Below are the code and all the weights of a small trained network. Each question names an input and a class and asks about switching units off, where a switched-off unit gives its printed mean instead of its output.

import numpy as np


def w(rows, s, z=0):
    codes = np.array(rows[::2]) - 128.0
    scale = np.full(codes.shape[1], s)
    scale[-1] = z or s
    return codes * scale


def f(y):
    return np.maximum(y, 0)


def log_softmax(a):
    a = a - a.max(-1, keepdims=True)
    return a - np.log(np.exp(a).sum(-1, keepdims=True))


def net(x, mask):
    res = np.array(x, float).reshape(1, 7) / 4 @ E
    y = f(res @ A[0][:, :-1].T + A[0][:, -1])
    res = res + np.where(mask, y, B[0][:, -1]) @ B[0][:, :-1]
    return log_softmax(res[-1] @ U[:, :-1].T + U[:, -1])


A, B = {}, {}
E = w([
[221,44,150,217,197,47,223,158,135,101],'x0',
[143,89,40,84,208,101,62,185,164,254],'x1',
[134,138,128,126,128,133,135,140,118,134],'x2',
[107,55,46,85,24,150,199,216,218,87],'x3',
[126,133,124,127,126,130,127,133,126,128],'x4',
[69,216,106,223,60,40,210,91,192,238],'x5',
[20,144,31,143,173,27,100,138,76,18],'x6',
],0.0047)
A[0] = w([
[48,137,42,134,152,49,109,162,99,39,79],'n1',
[126,128,129,121,133,125,134,124,133,126,117],'n2',
[74,121,61,120,172,66,85,146,80,42,77],'n3',
[51,136,53,160,174,35,119,142,77,36,70],'n4',
[216,47,141,198,193,51,222,163,137,100,78],'n5',
[165,74,145,64,166,173,68,144,100,59,38],'n6',
[159,181,176,159,191,123,96,53,67,158,55],'n7',
[109,65,53,96,34,155,198,200,188,85,56],'n8',
[114,77,50,106,27,151,207,199,192,89,86],'n9',
[189,82,157,176,205,78,186,146,120,118,68],'n10',
[104,156,193,177,56,150,192,85,102,8,33],'n11',
[55,182,122,46,77,192,72,111,129,142,55],'n12',
[89,183,114,185,80,54,168,100,179,204,54],'n13',
[175,68,145,62,176,184,68,152,90,54,27],'n14',
[108,79,11,109,200,68,74,239,188,251,92],'n15',
[88,183,115,189,78,59,170,100,180,200,37],'n16',
[52,131,54,136,142,53,117,150,103,47,57],'n17',
[38,209,113,22,57,229,47,93,126,153,51],'n18',
[119,87,65,102,54,153,180,192,178,96,26],'n19',
[219,96,188,120,115,206,147,137,148,189,54],'n20',
[86,195,117,178,82,63,168,97,178,203,48],'n21',
[157,90,138,80,152,161,92,136,111,77,22],'n22',
[150,195,173,164,201,113,97,40,59,145,49],'n23',
[165,73,140,66,165,182,76,152,96,53,8],'n24',
[113,153,183,168,54,150,191,93,110,25,57],'n25',
[143,210,175,165,208,112,76,27,34,154,63],'n26',
[130,83,55,91,46,157,181,192,177,97,18],'n27',
[206,42,148,200,193,58,219,165,133,94,56],'n28',
[208,123,183,121,94,197,144,135,157,209,3],'n29',
[125,125,131,126,130,127,128,128,129,130,118],'n30',
[102,166,197,178,42,145,197,71,102,15,107],'n31',
[105,154,205,181,44,146,196,84,99,3,88],'n32',
[60,129,62,162,202,39,103,125,64,32,93],'n33',
[206,38,164,191,193,65,210,157,126,96,60],'n34',
[144,196,182,164,200,110,79,30,39,157,52],'n35',
[170,69,154,62,173,176,63,152,101,56,33],'n36',
[87,193,111,187,81,57,173,104,174,202,48],'n37',
[92,199,103,181,79,61,171,88,168,206,76],'n38',
[220,95,193,121,114,210,148,139,145,194,45],'n39',
[138,89,147,67,151,165,81,139,111,82,61],'n40',
[106,171,120,163,100,86,157,105,158,169,15],'n41',
],0.0049,0.0053)
B[0] = w([
[184,147,217,84,57,190,197,82,203,214,212],'n1',
[125,129,127,126,128,131,128,126,129,128,128],'n2',
[156,152,207,120,55,195,191,96,180,191,201],'n3',
[184,152,223,81,55,210,199,98,201,213,212],'n4',
[55,253,57,190,28,115,36,123,102,126,217],'n5',
[107,85,96,182,153,197,210,162,43,66,184],'n6',
[82,82,191,118,151,74,92,194,194,113,191],'n7',
[53,81,245,146,202,32,54,223,203,108,202],'n8',
[62,77,231,139,208,29,46,205,200,111,217],'n9',
[85,194,85,163,60,124,81,115,124,122,180],'n10',
[192,142,55,22,202,92,91,121,83,191,194],'n11',
[90,210,76,212,62,115,75,124,102,118,198],'n12',
[127,66,108,149,164,214,203,167,38,53,209],'n13',
[104,79,95,183,157,209,222,177,33,58,191],'n14',
[247,124,45,2,219,62,93,20,82,169,254],'n15',
[127,82,112,148,168,210,195,160,45,69,199],'n16',
[181,144,204,85,73,191,189,93,193,208,189],'n17',
[72,248,48,236,26,102,53,141,100,113,242],'n18',
[99,102,202,140,170,90,98,185,159,116,167],'n19',
[164,162,186,78,59,186,203,62,196,199,189],'n20',
[124,67,107,162,163,222,206,188,31,48,206],'n21',
[126,114,114,157,145,162,167,146,78,98,148],'n22',
[72,83,204,130,153,70,84,209,206,104,197],'n23',
[102,82,86,182,165,206,217,184,26,56,172],'n24',
[185,133,66,40,200,83,92,115,96,184,193],'n25',
[73,76,215,135,164,57,78,226,219,111,230],'n26',
[77,86,223,151,177,79,96,202,175,110,170],'n27',
[47,254,55,197,26,120,41,141,95,132,204],'n28',
[168,138,207,78,56,204,228,73,182,191,166],'n29',
[127,127,125,125,127,127,128,129,126,129,128],'n30',
[219,128,47,15,210,75,90,88,98,199,243],'n31',
[221,129,43,11,224,71,82,94,86,210,234],'n32',
[170,140,226,95,47,209,210,102,207,208,229],'n33',
[45,247,60,193,31,126,50,135,98,130,202],'n34',
[84,79,202,132,154,61,83,218,205,112,216],'n35',
[103,84,97,180,155,207,215,167,38,66,189],'n36',
[126,65,111,148,168,229,207,176,24,44,208],'n37',
[122,55,117,158,166,223,207,179,31,38,227],'n38',
[171,160,184,80,56,188,210,55,188,209,189],'n39',
[119,109,103,165,139,162,175,133,82,91,170],'n40',
[124,98,111,148,148,190,177,165,58,78,146],'n41',
],0.0044,0.0039)
U = w([
[111,67,98,172,173,224,227,172,22,38,96],'0',
[129,116,121,138,124,116,118,95,144,126,247],'1',
[172,147,231,93,39,191,202,82,208,211,95],'2',
[58,80,231,143,194,22,51,223,203,99,95],'3',
[62,255,17,198,15,109,34,130,89,114,96],'4',
[227,115,1,16,248,57,90,71,80,181,95],'5',
],0.0061,0.013)

Each question gives the input, the list of numbers given to net, and the class t.
The units are the neurons (one row each of A and B). Each row of codes is followed by its name. A weight is (code - 128) times the scale printed after its matrix; where a second scale follows, it is the last column's (A, B and U).
mask holds one flag per neuron, in row order. A switched-off neuron (its flag False) gives its mean, the last column of its row in B, instead of its output. The means were averaged over made-up inputs and are rounded, as every weight is.
A unit's drop is (log p(t) with every unit on - log p(t) with that unit switched off) / (log p(t) with every unit on - log p(t) with every unit switched off).
The circuit of an input: a set's keep is (log p(t) with only the set's units on - log p(t) with every unit switched off) / (log p(t) with every unit on - log p(t) with every unit switched off). Starting from the 12 units with the biggest drops (on a tie, the unit counted first), units are removed one at a time, each time the one whose removal leaves the highest keep (on an exact tie, the one counted first), for as long as the keep stays at least 0.8.
units of the circuit, in order: the units of the circuit, biggest drop first
k most important neurons: the k neurons with the biggest drops, biggest first
input [-8,4,-1,-8,0,4,7], class 3: units of the circuit, in order	(n26, n35)
input [6,4,3,-8,-8,7,3], class 3: units of the circuit, in order	(n26)
input [-2,6,5,-6,1,0,4], class 3: units of the circuit, in order	(n26, n35)
input [5,-2,5,7,-2,5,-5], class 3: units of the circuit, in order	(n9, n8)
input [7,0,-3,-2,5,6,3], class 4: units of the circuit, in order	(n5, n28)
input [-5,-5,-5,-8,6,-4,2], class 3: units of the circuit, in order	(n26, n35)
input [5,-6,-2,4,-7,-4,5], class 5: units of the circuit, in order	(n32, n31)
input [3,-5,-2,-8,8,5,7], class 3: 2 most important neurons	(n26, n35)
input [-4,-7,4,-2,3,-6,3], class 5: units of the circuit, in order	(n32, n31)
input [0,-8,7,-3,-7,-5,6], class 5: 3 most important neurons	(n32, n31, n11)
input [-4,-8,-5,-3,7,4,8], class 2: 2 most important neurons	(n33, n4)
input [4,-6,-2,7,7,4,-1], class 3: units of the circuit, in order	(n9, n8)
input [-5,8,-1,-6,-3,-6,-8], class 2: 2 most important neurons	(n39, n20)
input [-8,-6,4,5,-2,3,-7], class 4: units of the circuit, in order	(n18)
input [8,-6,-2,6,8,6,-4], class 4: 2 most important neurons	(n5, n28)
input [-8,-8,3,3,3,-6,0], class 4: 3 most important neurons	(n18, n12, n15)
input [-2,-8,-5,8,-8,3,-6], class 3: 3 most important neurons	(n9, n8, n27)
input [-8,-2,5,2,-7,3,-7], class 4: 2 most important neurons	(n18, n12)
input [7,0,-2,-6,6,0,8], class 2: 2 most important neurons	(n33, n4)
input [4,-7,-2,3,0,-5,2], class 5: 2 most important neurons	(n32, n31)
